Below is a small trained network, with its code and all its weights. Each question gives an input and a class and asks what happens when units are switched off, that is, made to give their printed mean instead of their output.

import numpy as np


def w(rows, s, z=0):
    codes = np.array(rows[::2]) - 128.0
    scale = np.full(codes.shape[1], s)
    scale[-1] = z or s
    return codes * scale


def norm(h):
    return h / np.sqrt((h * h).mean(-1, keepdims=True) + 1e-5)


def f(y):
    return y / 2 * (1 + np.tanh(0.7978845608 * (y + 0.044715 * y**3)))


def log_softmax(a):
    a = a - a.max(-1, keepdims=True)
    return a - np.log(np.exp(a).sum(-1, keepdims=True))


def net(x, mask):
    res = np.array(x, float).reshape(1, 5) / 4 @ E
    u = 0
    for l in range(3):
        y = f(norm(res) @ A[l][:, :-1].T + A[l][:, -1])
        res = res + np.where(mask[u : u + 5], y, B[l][:, -1]) @ B[l][:, :-1]
        u += 5
    return log_softmax(norm(res)[-1] @ U[:, :-1].T + U[:, -1])


A, B = {}, {}
E = w([
[23,150,79],'x0',
[135,255,176],'x1',
[107,180,85],'x2',
[118,3,110],'x3',
[23,93,153],'x4',
],0.0061)
A[0] = w([
[183,110,142,253],'0.n1',
[81,188,139,187],'0.n2',
[8,77,168,107],'0.n3',
[103,71,210,85],'0.n4',
[76,159,167,83],'0.n5',
],0.015,0.0055)
B[0] = w([
[14,123,187,249],'0.n1',
[54,165,80,254],'0.n2',
[111,128,6,243],'0.n3',
[72,68,98,179],'0.n4',
[88,170,121,167],'0.n5',
],0.011,0.0057)
A[1] = w([
[155,103,133,73],'1.n1',
[90,185,146,228],'1.n2',
[78,108,117,236],'1.n3',
[135,150,3,254],'1.n4',
[188,142,183,206],'1.n5',
],0.015,0.003)
B[1] = w([
[120,150,139,116],'1.n1',
[207,89,226,222],'1.n2',
[213,123,104,219],'1.n3',
[192,125,169,254],'1.n4',
[1,91,214,133],'1.n5',
],0.0095,0.0093)
A[2] = w([
[146,91,159,144],'2.n1',
[172,108,147,100],'2.n2',
[213,87,121,248],'2.n3',
[91,249,138,253],'2.n4',
[67,68,148,79],'2.n5',
],0.02,0.0032)
B[2] = w([
[105,180,125,176],'2.n1',
[104,175,125,155],'2.n2',
[202,174,181,212],'2.n3',
[113,3,185,255],'2.n4',
[101,183,52,187],'2.n5',
],0.016,0.0095)
U = w([
[83,219,126,218],'0',
[157,71,29,190],'1',
[73,52,250,197],'2',
[225,134,156,18],'3',
[137,182,174,3],'4',
],0.017,0.0031)

Each question gives the input, the list of numbers given to net, and the class t.
The units are the neurons (one row each of A and B). Each row of codes is followed by its name. A weight is (code - 128) times the scale printed after its matrix; where a second scale follows, it is the last column's (A, B and U).
mask holds one flag per neuron, layer by layer. A switched-off neuron (its flag False) gives its mean, the last column of its row in B, instead of its output. The means were averaged over made-up inputs and are rounded, as every weight is.
A unit's drop is (log p(t) with every unit on - log p(t) with that unit switched off) / (log p(t) with every unit on - log p(t) with every unit switched off).
The circuit of an input: a set's keep is (log p(t) with only the set's units on - log p(t) with every unit switched off) / (log p(t) with every unit on - log p(t) with every unit switched off). Starting from the 12 units with the biggest drops (on a tie, the unit counted first), units are removed one at a time, each time the one whose removal leaves the highest keep (on an exact tie, the one counted first), for as long as the keep stays at least 0.8.
circuit, biggest first: the units of the circuit, biggest drop first
unit that matters most: the unit with the biggest drop
top k neurons: the k neurons with the biggest drops, biggest first
k most important neurons of layer l: the k neurons of layer l with the biggest drops, biggest first
input [-3,-7,1,-8,8], class 1: circuit, biggest first => (0.n3)
input [-1,1,-8,1,1], class 0: top 3 neurons => (2.n5 2.n4 0.n1)
input [-8,-6,-5,-8,6], class 1: top 4 neurons => (0.n4 1.n4 2.n5 1.n2)
input [-2,-3,3,-4,-4], class 4: circuit, biggest first => (2.n4 0.n3)
input [-8,-7,-5,0,-3], class 0: 2 most important neurons of layer 1 => (1.n2 1.n4)
input [-3,-6,-7,6,-1], class 1: circuit, biggest first => (1.n2 2.n4)
input [1,-7,7,7,4], class 3: circuit, biggest first => (2.n3 0.n2 2.n4)
input [-5,1,5,-1,-6], class 2: circuit, biggest first => (0.n3 1.n5 0.n2)
input [1,-8,0,-4,-3], class 3: top 4 neurons => (2.n3 1.n3 1.n5 2.n5)
input [3,1,2,3,3], class 1: top 2 neurons => (0.n3 1.n2)
input [-3,6,7,8,-8], class 4: circuit, biggest first => (2.n4 0.n1 1.n2)
input [3,-8,-1,3,-8], class 0: 3 most important neurons of layer 2 => (2.n4 2.n5 2.n1)
input [-2,7,-5,7,-6], class 0: top 3 neurons => (2.n4 2.n5 1.n4)
input [0,-3,5,1,3], class 3: unit that matters most => 1.n4
input [2,7,-3,1,-7], class 2: top 2 neurons => (0.n3 1.n4)
input [-1,-2,4,7,-2], class 3: top 2 neurons => (1.n3 2.n3)
input [-5,-5,7,-2,8], class 3: top 3 neurons => (1.n4 0.n1 2.n3)
input [-5,-7,8,-4,-7], class 4: top 2 neurons => (2.n4 0.n1)
input [-5,8,-3,5,-3], class 0: top 3 neurons => (2.n4 2.n5 2.n1)
input [2,-6,3,4,-8], class 3: circuit, biggest first => (2.n3)
input [1,-8,-4,-6,5], class 1: top 3 neurons => (0.n3 1.n2 0.n4)
input [-4,-3,2,1,7], class 1: top 2 neurons => (0.n4 1.n2)
input [0,0,7,3,-6], class 4: 3 most important neurons of layer 2 => (2.n4 2.n2 2.n1)
